Below are the code and all the weights of a small trained network. Each question names an input and a class and asks about switching units off, where a switched-off unit gives its printed mean instead of its output.

import numpy as np


def w(rows, s, z=0):
    codes = np.array(rows[::2]) - 128.0
    scale = np.full(codes.shape[1], s)
    scale[-1] = z or s
    return codes * scale


def f(y):
    return y / 2 * (1 + np.tanh(0.7978845608 * (y + 0.044715 * y**3)))


def log_softmax(a):
    a = a - a.max(-1, keepdims=True)
    return a - np.log(np.exp(a).sum(-1, keepdims=True))


def net(x, mask):
    res = np.array(x, float).reshape(1, 7) / 4 @ E
    y = f(res @ A[0][:, :-1].T + A[0][:, -1])
    res = res + np.where(mask, y, B[0][:, -1]) @ B[0][:, :-1]
    return log_softmax(res[-1] @ U[:, :-1].T + U[:, -1])


A, B = {}, {}
E = w([
[154,131,184,238,119,219,99,214,191,110,177,222],'x0',
[230,172,167,114,92,120,130,158,30,67,154,113],'x1',
[126,75,77,254,122,123,111,108,130,48,96,44],'x2',
[154,115,155,129,116,104,143,134,174,132,104,113],'x3',
[104,153,98,105,75,208,151,153,130,109,91,96],'x4',
[124,132,112,140,153,122,114,112,90,142,151,147],'x5',
[155,9,99,63,38,181,124,26,129,166,255,95],'x6',
],0.0085)
A[0] = w([
[173,85,164,206,78,235,112,158,180,140,216,208,7],'neuron 0',
[247,114,145,108,78,142,139,127,70,91,180,107,70],'neuron 1',
[126,24,85,239,102,134,124,101,108,76,167,37,145],'neuron 2',
[104,100,120,58,98,82,169,54,91,161,153,28,83],'neuron 3',
[27,30,111,124,147,171,148,85,200,188,152,138,79],'neuron 4',
[208,97,163,107,105,148,150,130,66,69,162,117,73],'neuron 5',
[139,121,151,11,98,147,162,149,135,217,198,200,42],'neuron 6',
[167,29,126,92,41,177,128,49,136,157,239,103,33],'neuron 7',
],0.011,0.0021)
B[0] = w([
[117,31,72,48,167,52,134,84,53,115,95,72,223],'neuron 0',
[70,142,81,175,68,80,72,138,171,188,153,153,198],'neuron 1',
[171,163,185,77,124,245,143,56,177,137,145,159,234],'neuron 2',
[129,28,88,75,150,85,108,107,74,104,107,107,225],'neuron 3',
[116,177,110,179,7,67,47,179,134,145,168,139,201],'neuron 4',
[119,142,137,157,57,98,75,153,159,130,145,126,184],'neuron 5',
[176,141,168,136,121,245,130,38,185,101,135,125,201],'neuron 6',
[114,195,159,179,229,120,203,226,107,118,84,148,253],'neuron 7',
],0.011,0.019)
U = w([
[129,12,80,42,158,96,131,85,51,87,114,48,110],'0',
[112,202,187,205,235,149,209,218,117,96,73,135,252],'1',
[198,141,203,95,103,255,130,4,193,114,173,119,41],'2',
[89,148,109,193,8,80,40,157,151,189,189,112,74],'3',
],0.0074,0.0036)

Each question gives the input, the list of numbers given to net, and the class t.
The units are the neurons (one row each of A and B). Each row of codes is followed by its name. A weight is (code - 128) times the scale printed after its matrix; where a second scale follows, it is the last column's (A, B and U).
mask holds one flag per neuron, in row order. A switched-off neuron (its flag False) gives its mean, the last column of its row in B, instead of its output. The means were averaged over made-up inputs and are rounded, as every weight is.
A unit's drop is (log p(t) with every unit on - log p(t) with that unit switched off) / (log p(t) with every unit on - log p(t) with every unit switched off).
The circuit of an input: a set's keep is (log p(t) with only the set's units on - log p(t) with every unit switched off) / (log p(t) with every unit on - log p(t) with every unit switched off). Starting from all 8 units, units are removed one at a time, each time the one whose removal leaves the highest keep (on an exact tie, the one counted first), for as long as the keep stays at least 0.8.
units of the circuit, in order: the units of the circuit, biggest drop first
k most important neurons: the k neurons with the biggest drops, biggest first
drop when u is switched off: that unit's drop, to one decimal
input [-6,7,0,-2,8,6,-3], class 3: 4 most important neurons -> (neuron 0; neuron 1; neuron 5; neuron 7)
input [6,-2,-6,7,-4,6,7], class 1: 2 most important neurons -> (neuron 7; neuron 3)
input [-6,-8,8,-5,-3,-2,3], class 2: units of the circuit, in order -> (neuron 2)
input [-7,-8,-2,-4,-1,3,-7], class 3: units of the circuit, in order -> (neuron 7; neuron 0)
input [6,5,-4,2,-2,3,-2], class 0: 2 most important neurons -> (neuron 0; neuron 4)
input [5,3,5,-5,-8,6,-5], class 0: units of the circuit, in order -> (neuron 7; neuron 4)
input [6,4,2,2,-1,0,-5], class 0: 2 most important neurons -> (neuron 7; neuron 0)
input [6,-1,8,7,-5,-4,8], class 1: 3 most important neurons -> (neuron 7; neuron 6; neuron 3)
input [6,7,8,3,-5,5,-4], class 2: 2 most important neurons -> (neuron 2; neuron 7)
input [6,2,-1,2,-2,3,-6], class 0: units of the circuit, in order -> (neuron 7; neuron 0)
input [2,-4,3,-2,7,-7,-2], class 3: 3 most important neurons -> (neuron 7; neuron 6; neuron 2)
input [5,3,-8,-7,-3,1,-1], class 2: 2 most important neurons -> (neuron 6; neuron 3)
input [7,-6,5,-2,-4,6,8], class 1: 4 most important neurons -> (neuron 7; neuron 3; neuron 2; neuron 4)
input [-1,-2,-2,5,-3,-8,4], class 1: 2 most important neurons -> (neuron 7; neuron 2)
input [-3,-7,1,-6,3,5,4], class 3: units of the circuit, in order -> (neuron 4)
input [0,-8,-5,-6,-4,3,-6], class 3: 3 most important neurons -> (neuron 7; neuron 2; neuron 4)
input [0,-1,-2,7,-8,6,1], class 2: 4 most important neurons -> (neuron 7; neuron 0; neuron 1; neuron 3)
input [6,7,3,4,-3,8,7], class 1: 2 most important neurons -> (neuron 7; neuron 4)
input [-7,-6,-8,1,8,-6,2], class 2: 2 most important neurons -> (neuron 6; neuron 0)
input [-3,-3,0,-3,-4,-6,8], class 1: most important neuron -> (neuron 7)
input [-6,-6,-5,-5,5,-2,8], class 1: drop when neuron 7 is switched off -> 2.0
input [-4,6,-4,3,-7,-7,-3], class 3: drop when neuron 4 is switched off -> 0.0
input [5,7,-1,0,-8,-5,2], class 3: drop when neuron 1 is switched off -> 3.4
input [-3,4,7,-5,6,-4,-1], class 2: drop when neuron 2 is switched off -> 0.3
